Here is a tiny trained network, its code and every weight. The questions are about switching its units off for an input and a class, where a switched-off unit gives its printed mean instead of its output.

import numpy as np


def w(rows, s, z=0):
    codes = np.array(rows[::2]) - 128.0
    scale = np.full(codes.shape[1], s)
    scale[-1] = z or s
    return codes * scale


def f(y):
    return y / 2 * (1 + np.tanh(0.7978845608 * (y + 0.044715 * y**3)))


def log_softmax(a):
    a = a - a.max(-1, keepdims=True)
    return a - np.log(np.exp(a).sum(-1, keepdims=True))


def net(x, mask):
    res = np.array(x, float).reshape(1, 8) / 4 @ E
    y = f(res @ A[0][:, :-1].T + A[0][:, -1])
    res = res + np.where(mask, y, B[0][:, -1]) @ B[0][:, :-1]
    return log_softmax(res[-1] @ U[:, :-1].T + U[:, -1])


A, B = {}, {}
E = w([
[75,62,135,118,150,33,168,114,247,57,238],'x0',
[67,182,65,111,187,114,82,117,179,150,66],'x1',
[135,128,121,113,114,130,135,149,144,142,128],'x2',
[125,120,116,138,134,136,122,122,121,132,142],'x3',
[130,135,121,144,135,136,128,138,126,123,136],'x4',
[121,129,134,136,134,131,131,117,123,122,124],'x5',
[217,127,105,230,68,54,102,39,193,168,103],'x6',
[128,125,131,136,137,145,118,120,131,123,136],'x7',
],0.012)
A[0] = w([
[94,113,113,66,153,100,134,126,241,71,173,201],'n0',
[80,102,201,39,191,161,198,195,69,99,201,2],'n1',
[185,156,223,110,129,180,168,148,73,144,191,57],'n2',
[194,167,113,157,85,191,99,119,24,174,38,187],'n3',
[94,102,108,70,147,102,112,140,203,48,170,6],'n4',
[30,96,187,90,190,144,173,217,96,118,164,189],'n5',
[40,120,93,136,188,76,149,117,231,73,168,89],'n6',
[36,80,96,92,134,118,167,112,189,106,157,62],'n7',
[187,157,125,167,68,180,141,131,47,131,52,61],'n8',
[111,162,104,15,191,182,89,158,19,150,49,142],'n9',
[230,133,126,154,84,197,103,139,39,162,48,58],'n10',
[122,143,43,96,148,129,59,155,54,144,87,126],'n11',
[213,61,146,180,106,41,185,97,207,98,167,86],'n12',
[246,34,175,169,87,59,198,81,185,91,237,77],'n13',
[212,192,99,230,82,63,42,52,219,218,93,57],'n14',
[108,84,104,107,156,120,146,140,113,123,129,110],'n15',
[188,62,228,122,5,171,208,142,1,120,217,119],'n16',
],0.0068,0.0079)
B[0] = w([
[172,103,118,132,100,54,104,48,148,101,174,212],'n0',
[181,49,68,234,67,41,82,4,213,1,214,192],'n1',
[127,116,159,102,202,151,175,147,68,158,99,163],'n2',
[186,75,183,90,175,90,218,161,43,95,169,251],'n3',
[111,155,170,48,215,138,178,194,34,133,51,160],'n4',
[154,129,194,72,179,139,187,129,63,129,89,221],'n5',
[224,88,156,83,179,73,176,121,88,96,149,196],'n6',
[176,62,158,82,181,160,137,109,96,137,147,165],'n7',
[104,113,76,115,103,85,101,68,160,89,153,191],'n8',
[15,161,60,168,110,198,57,141,133,170,44,234],'n9',
[158,81,87,212,83,57,114,83,150,80,211,211],'n10',
[96,160,114,97,123,201,116,171,128,143,84,180],'n11',
[18,173,70,213,67,163,83,111,124,119,79,213],'n12',
[70,223,89,216,85,210,63,135,151,141,54,235],'n13',
[231,48,171,3,208,111,186,159,86,111,204,230],'n14',
[102,137,132,161,206,170,137,141,119,144,137,136],'n15',
[190,2,178,106,181,82,206,160,115,81,191,229],'n16',
],0.0075,0.016)
U = w([
[148,102,200,51,228,151,193,170,15,149,117,33],'0',
[169,66,125,175,92,49,148,63,166,105,206,209],'1',
[9,255,65,241,33,225,38,91,153,161,29,5],'2',
],0.0097,0.0017)

Each question gives the input, the list of numbers given to net, and the class t.
The units are the neurons (one row each of A and B). Each row of codes is followed by its name. A weight is (code - 128) times the scale printed after its matrix; where a second scale follows, it is the last column's (A, B and U).
mask holds one flag per neuron, in row order. A switched-off neuron (its flag False) gives its mean, the last column of its row in B, instead of its output. The means were averaged over made-up inputs and are rounded, as every weight is.
A unit's drop is (log p(t) with every unit on - log p(t) with that unit switched off) / (log p(t) with every unit on - log p(t) with every unit switched off).
most important unit: the unit with the biggest drop
top k neurons: the k neurons with the biggest drops, biggest first
drop when u is switched off: that unit's drop, to one decimal
input [6,-5,-7,7,7,-5,-8,5], class 1: most important unit => n1
input [-8,-2,1,-6,8,8,2,1], class 1: top 3 neurons => (n10, n8, n5)
input [6,-4,2,8,-2,-2,-7,-5], class 1: top 2 neurons => (n1, n0)
input [0,8,6,6,2,0,4,-7], class 0: top 3 neurons => (n14, n1, n10)
input [-2,1,6,1,1,-8,6,-2], class 0: top 3 neurons => (n14, n1, n0)
input [-8,-6,-1,-2,-3,4,3,1], class 1: top 3 neurons => (n10, n8, n5)
input [-1,4,1,-3,-1,2,8,-6], class 0: top 2 neurons => (n14, n1)
input [7,2,3,-3,3,-7,-2,-8], class 0: top 4 neurons => (n4, n10, n5, n7)
input [-4,2,8,2,3,6,-5,3], class 2: top 2 neurons => (n9, n14)
input [-8,-1,2,-3,-7,-8,4,-1], class 1: top 4 neurons => (n10, n8, n5, n4)
input [-2,2,7,5,6,8,5,5], class 0: top 2 neurons => (n14, n1)
input [1,-8,-8,-8,-1,-7,-5,6], class 1: top 4 neurons => (n1, n3, n14, n4)
input [-8,4,-2,1,6,-8,-6,3], class 2: drop when n9 is switched off => 1.3
input [-1,5,-2,5,-1,-3,-8,8], class 2: most important unit => n9
input [-3,-2,5,-4,3,3,1,7], class 1: drop when n6 is switched off => 0.2
input [8,-6,6,-5,-4,8,8,-7], class 2: drop when n13 is switched off => 0.8
